Here is a tiny trained network, its code and every weight. The questions are about switching its units off for an input and a target symbol, where a switched-off unit gives its printed mean instead of its output.

import numpy as np


def w(rows, s, z=0):
    codes = np.array(rows[::2]) - 128.0
    scale = np.full(codes.shape[1], s)
    scale[-1] = z or s
    return codes * scale


def norm(h):
    return h / np.sqrt((h * h).mean(-1, keepdims=True) + 1e-5)


def f(y):
    return np.maximum(y, 0)


def softmax(a):
    e = np.exp(a - a.max(-1, keepdims=True))
    return e / e.sum(-1, keepdims=True)


def log_softmax(a):
    a = a - a.max(-1, keepdims=True)
    return a - np.log(np.exp(a).sum(-1, keepdims=True))


def net(x, mask):
    ids = ['αβημξσω'.index(c) for c in x.split()]
    T = len(ids)
    res = E[ids] + P[:T]
    r = norm(res)
    for j in range(3):
        rows = slice(3 * j, 3 * j + 3)
        q, k, v = (r @ M[0][rows].T for M in (Q, K, V))
        z = softmax(np.where(np.tri(T) > 0, q @ k.T / 3**0.5, -1e9)) @ v
        o = O[0][rows]
        res = res + np.where(mask[j], z, o[:, -1]) @ o[:, :-1]
    y = f(norm(res) @ A[0][:, :-1].T + A[0][:, -1])
    res = res + np.where(mask[3:19], y, B[0][:, -1]) @ B[0][:, :-1]
    return log_softmax(norm(res)[-1] @ U[:, :-1].T + U[:, -1])


Q, K, V, O, A, B = {}, {}, {}, {}, {}, {}
E = w([
[119,125,105,27,160,115],'α',
[138,109,255,69,159,111],'β',
[193,200,185,176,96,192],'η',
[157,64,124,85,93,87],'μ',
[77,80,102,156,86,127],'ξ',
[111,103,154,183,135,65],'σ',
[32,149,120,125,172,125],'ω',
],0.0095)
P = w([
[187,96,109,174,253,171],'0',
[175,88,99,176,243,173],'1',
[148,128,111,154,193,137],'2',
[127,142,123,144,157,114],'3',
[111,144,136,134,131,98],'4',
[88,149,137,115,111,87],'5',
[77,149,136,108,86,84],'6',
[60,149,139,92,68,74],'7',
],0.0028)
Q[0] = w([
[168,114,208,185,131,251],'h0',
[71,119,54,142,99,53],'h0',
[13,55,113,115,143,39],'h0',
[88,148,207,97,111,73],'h1',
[160,78,6,155,138,159],'h1',
[118,139,128,93,93,117],'h1',
[134,32,217,90,159,27],'h2',
[184,83,93,192,3,135],'h2',
[21,132,148,240,140,71],'h2',
],0.0059)
K[0] = w([
[79,118,1,179,173,67],'h0',
[113,95,223,140,76,161],'h0',
[104,105,245,103,125,164],'h0',
[170,169,194,140,112,178],'h1',
[88,87,192,96,159,60],'h1',
[126,154,156,154,109,99],'h1',
[246,135,237,159,119,132],'h2',
[152,50,80,173,55,70],'h2',
[88,148,144,251,145,123],'h2',
],0.0069)
V[0] = w([
[71,103,149,80,93,64],'h0',
[90,125,61,130,168,13],'h0',
[127,116,83,120,150,101],'h0',
[132,94,62,129,146,79],'h1',
[50,57,82,104,175,89],'h1',
[212,248,79,182,43,206],'h1',
[70,2,129,75,189,136],'h2',
[207,214,191,171,88,198],'h2',
[133,83,166,82,156,148],'h2',
],0.0048)
O[0] = w([
[177,101,133,138,197,134,150],'h0',
[119,88,70,181,223,73,159],'h0',
[96,142,87,136,179,109,133],'h0',
[87,153,136,166,193,140,135],'h1',
[127,161,160,165,211,170,188],'h1',
[109,61,40,73,80,46,4],'h1',
[95,152,140,94,91,44,226],'h2',
[78,138,145,151,147,253,41],'h2',
[63,166,136,152,121,117,158],'h2',
],0.0057,0.0042)
A[0] = w([
[119,66,1,173,121,100,119],'n0',
[112,96,49,85,171,132,104],'n1',
[142,92,122,193,160,131,1],'n2',
[96,97,167,102,128,110,44],'n3',
[149,138,78,138,65,141,114],'n4',
[191,174,35,96,180,124,36],'n5',
[105,72,28,83,85,189,130],'n6',
[114,117,154,121,192,87,121],'n7',
[85,122,179,154,101,146,118],'n8',
[65,143,54,150,139,99,92],'n9',
[93,191,145,81,113,161,137],'n10',
[108,75,114,109,129,206,207],'n11',
[123,228,188,156,119,207,95],'n12',
[133,161,86,201,171,155,134],'n13',
[165,189,238,117,130,216,91],'n14',
[200,181,185,140,112,89,22],'n15',
],0.0094,0.0053)
B[0] = w([
[143,108,178,49,84,133,144],'n0',
[191,137,206,181,127,141,137],'n1',
[140,196,171,207,53,58,143],'n2',
[152,154,128,110,131,73,143],'n3',
[4,136,76,101,103,140,146],'n4',
[188,254,142,195,75,100,137],'n5',
[118,202,91,230,112,218,157],'n6',
[131,103,47,123,68,180,255],'n7',
[187,133,131,92,154,148,176],'n8',
[202,123,173,66,132,154,166],'n9',
[144,58,123,179,123,113,187],'n10',
[171,154,175,188,201,186,153],'n11',
[194,111,191,133,141,235,200],'n12',
[81,103,167,47,95,106,197],'n13',
[200,119,212,224,86,206,204],'n14',
[91,109,119,146,174,225,172],'n15',
],0.0071,0.0066)
U = w([
[137,74,144,24,46,63,251],'α',
[92,107,152,232,167,19,71],'β',
[37,179,52,154,79,173,108],'η',
[175,9,2,128,184,125,109],'μ',
[223,115,196,162,120,221,107],'ξ',
[231,229,81,102,177,67,106],'σ',
[55,124,145,37,248,147,97],'ω',
],0.009,0.0024)

Each question gives the input, a string of symbols that net reads in full, and the target symbol t.
The units are the heads (3 rows each of Q, K, V and O) and the neurons (one row each of A and B). Each row of codes is followed by its name. A weight is (code - 128) times the scale printed after its matrix; where a second scale follows, it is the last column's (O, A, B and U).
mask holds one flag per unit, heads first, then neurons. A switched-off unit (its flag False) gives its mean, the last column of its rows in O or B, instead of its output. The means were averaged over made-up inputs and are rounded, as every weight is.
A unit's drop is (log p(t) with every unit on - log p(t) with that unit switched off) / (log p(t) with every unit on - log p(t) with every unit switched off).
The circuit of an input: a set's keep is (log p(t) with only the set's units on - log p(t) with every unit switched off) / (log p(t) with every unit on - log p(t) with every unit switched off). Starting from the 12 units with the biggest drops (on a tie, the unit counted first), units are removed one at a time, each time the one whose removal leaves the highest keep (on an exact tie, the one counted first), for as long as the keep stays at least 0.8.
units of the circuit, in order: the units of the circuit, biggest drop first
k most important neurons: the k neurons with the biggest drops, biggest first
heads that matter: for each layer, one digit per head in row order, 1 if its drop is at least 0.15 and else 0, layers parted by /
drop when u is switched off: that unit's drop, to one decimal
input ω σ β σ η η, target η: 2 most important neurons	[n4; n15]
input μ σ μ ω σ, target β: heads that matter	110
input η ξ ω ξ ξ β α η, target η: heads that matter	011
input η ω ω η ω, target η: units of the circuit, in order	[h1; n6]
input α ω ξ η ξ η ξ, target η: units of the circuit, in order	[h1; n6; n14]
input η β β σ η ω σ α, target η: heads that matter	111
input ω α η β α, target α: most important neuron	[n14]
input ω μ α ω μ, target μ: heads that matter	010
input ω α α ω ξ, target α: heads that matter	001
input ω η η ξ, target η: units of the circuit, in order	[h0; h1; n4; n6]
input ω σ β μ η σ ω μ, target α: 3 most important neurons	[n14; n12; n7]
input β α η ω σ σ, target α: 2 most important neurons	[n14; n12]
input η η α ξ ω ω σ, target η: 2 most important neurons	[n4; n6]
input β η α η σ μ σ, target η: 2 most important neurons	[n6; n4]
input η η β ω α σ ω η, target α: most important neuron	[n0]
input μ α η μ, target α: drop when h1 is switched off	1.0
input β η σ μ ω η η, target α: drop when h1 is switched off	1.1
input η ξ η σ μ, target η: drop when n4 is switched off	0.2
